m =
[[134 133 126 128 120 130 130 138 137 127 131]
 [117 120 148 146 121 123 152 116 115 151 120]
 [132 133 138 134 123 135 138 129 130 141 132]
 [135 135 130 129 122 134 132 136 135 132 133]
 [151 148 122 118 125 148 120 147 149 123 146]
 [146 144 116 117 122 139 118 150 150 115 141]
 [129 130 138 136 122 132 139 128 128 140 129]
 [127 128 140 138 122 130 142 126 126 142 127]
 [141 139 119 121 121 135 122 146 145 119 137]
 [113 117 152 150 121 121 156 112 111 155 117]]
Counting starts at 0.
The entry in the top-right corner -> 131
Report the entry in row 2 and column 0.
Answer: 132
Report the entry in the bottom-left corner.
Answer: 113
Report the bottom entry of the column that holds the largest entry.
Answer: 156
Report the entry just right of the largest entry.
Answer: 112
Report the entry in the top-left corner.
Answer: 134
Report the bottom-right entry.
Answer: 117
The entry just left of the largest entry: 121
The minimum is 111
The entry just left of 125 is 118
Report the entry in row 1 and column 0.
Answer: 117
Report the entry at row 0, column 1.
Answer: 133
The entry directly above the smallest entry: 145
Report the entry in row 2 and column 2.
Answer: 138
Report the top entry of the column that holds the largest entry.
Answer: 130
The entry in row 0 and column 2 -> 126
The entry at row 2, column 1: 133
The entry just right of 145: 119

Read these off the grid that follows.
1) The top entry of the column that holds the largest entry?
2) The entry just right of the largest entry?
3) The entry directly below the centre entry?
4) The 3rd entry on the diagonal from the top-right corner?
5) The first entry in the row that holds the largest entry?
6) The entry just right of 136?
7) The top-left entry?
8) The first entry on the diagonal from the top-right corner?
[[132 111 124 130 150 142 127]
 [146 121 127 125 140 156 128]
 [119 142 131 126 109 112 129]
 [120 144 132 125 108 113 129]
 [114 129 127 131 113 109 128]
 [132 111 124 130 150 141 127]
 [127 150 134 123 108 118 129]
 [121 108 122 138 146 124 127]
 [133 152 136 122 109 124 129]]
1) 142
2) 128
3) 130
4) 109
5) 146
6) 122
7) 132
8) 127

a =
[[131 151 122 127 156 121 140 125]
 [122 125 122 117 134 126 111 132]
 [127 120 123 137 125 120 139 113]
 [128 133 132 126 129 134 149 146]
 [132 118 120 137 122 121 120 115]
 [128 148 113 129 131 132 152 158]
 [115 133 135 133 152 145 127 120]]
Indices start at 0.
Give the entry in the bottom-left corner.
A: 115
The entry in row 1 and column 0 -> 122
Give the entry in the top-left corner.
A: 131
The top entry of the column that holds the largest entry -> 125
The entry in row 0 and column 2: 122
Give the entry in row 1 and column 2.
A: 122
Give the entry directly below the smallest entry.
A: 139
Give the bottom-right entry.
A: 120
Give the entry at row 0, column 1.
A: 151
The minimum is 111
Give the entry in row 1 and column 1.
A: 125
The entry just right of the smallest entry -> 132
Give the largest entry.
A: 158
Give the entry just right of 135.
A: 133
Give the entry directly above 145.
A: 132
The entry at row 2, column 0 -> 127
The entry directly below 123 -> 132

Read these off the matrix that follows.
1) Give the third entry, reading row by row.
2) Give the smallest entry in the first row.
3) Give the largest entry in the first column.
4) Give the entry just right of 114.
5) Give the bottom-right entry.
6) Give the entry just right of 142.
7) Give the entry just right of the centre entry.
8) Give the entry just left of the smallest entry.
[[123 128 125 130 129 131 133 131 135 142 145 143 144]
 [151 146 141 139 135 133 132 129 129 127 123 119 118]
 [132 125 126 120 120 121 117 116 117 114 113 116 119]]
1) 125
2) 123
3) 151
4) 113
5) 119
6) 145
7) 129
8) 114

X =
[[131, 131, 132, 125, 126, 133, 132, 134, 124, 130, 126, 129, 134, 132, 128, 133],
 [134, 136, 133, 141, 139, 132, 135, 130, 143, 134, 139, 138, 130, 132, 137, 132],
 [118, 116, 119, 111, 113, 121, 117, 122, 109, 118, 114, 114, 122, 120, 115, 121],
 [143, 146, 142, 138, 137, 138, 144, 135, 140, 134, 137, 149, 135, 139, 136, 138]]
Rows and columns are numbered from 0.
The entry at row 2, column 1: 116
The entry in row 1 and column 0 is 134
The entry in the bottom-right corner is 138
The entry in row 2 and column 0 -> 118
Report the entry in row 0 and column 0.
131
The entry in row 0 and column 2 is 132
The entry in the top-right corner: 133
The bottom-left entry is 143
Report the bottom entry of the column that holds the largest entry.
149
The top entry of the column that holds the smallest entry: 124
The entry directly above the smallest entry: 143
Report the entry at row 0, column 1.
131
Report the entry just right of 120.
115
The entry just left of 117 is 121
Report the entry in row 2 and column 2.
119
The entry directly above the largest entry: 114
The entry directly above 140: 109
Report the entry directly below 113.
137
Report the entry in row 1 and column 1.
136
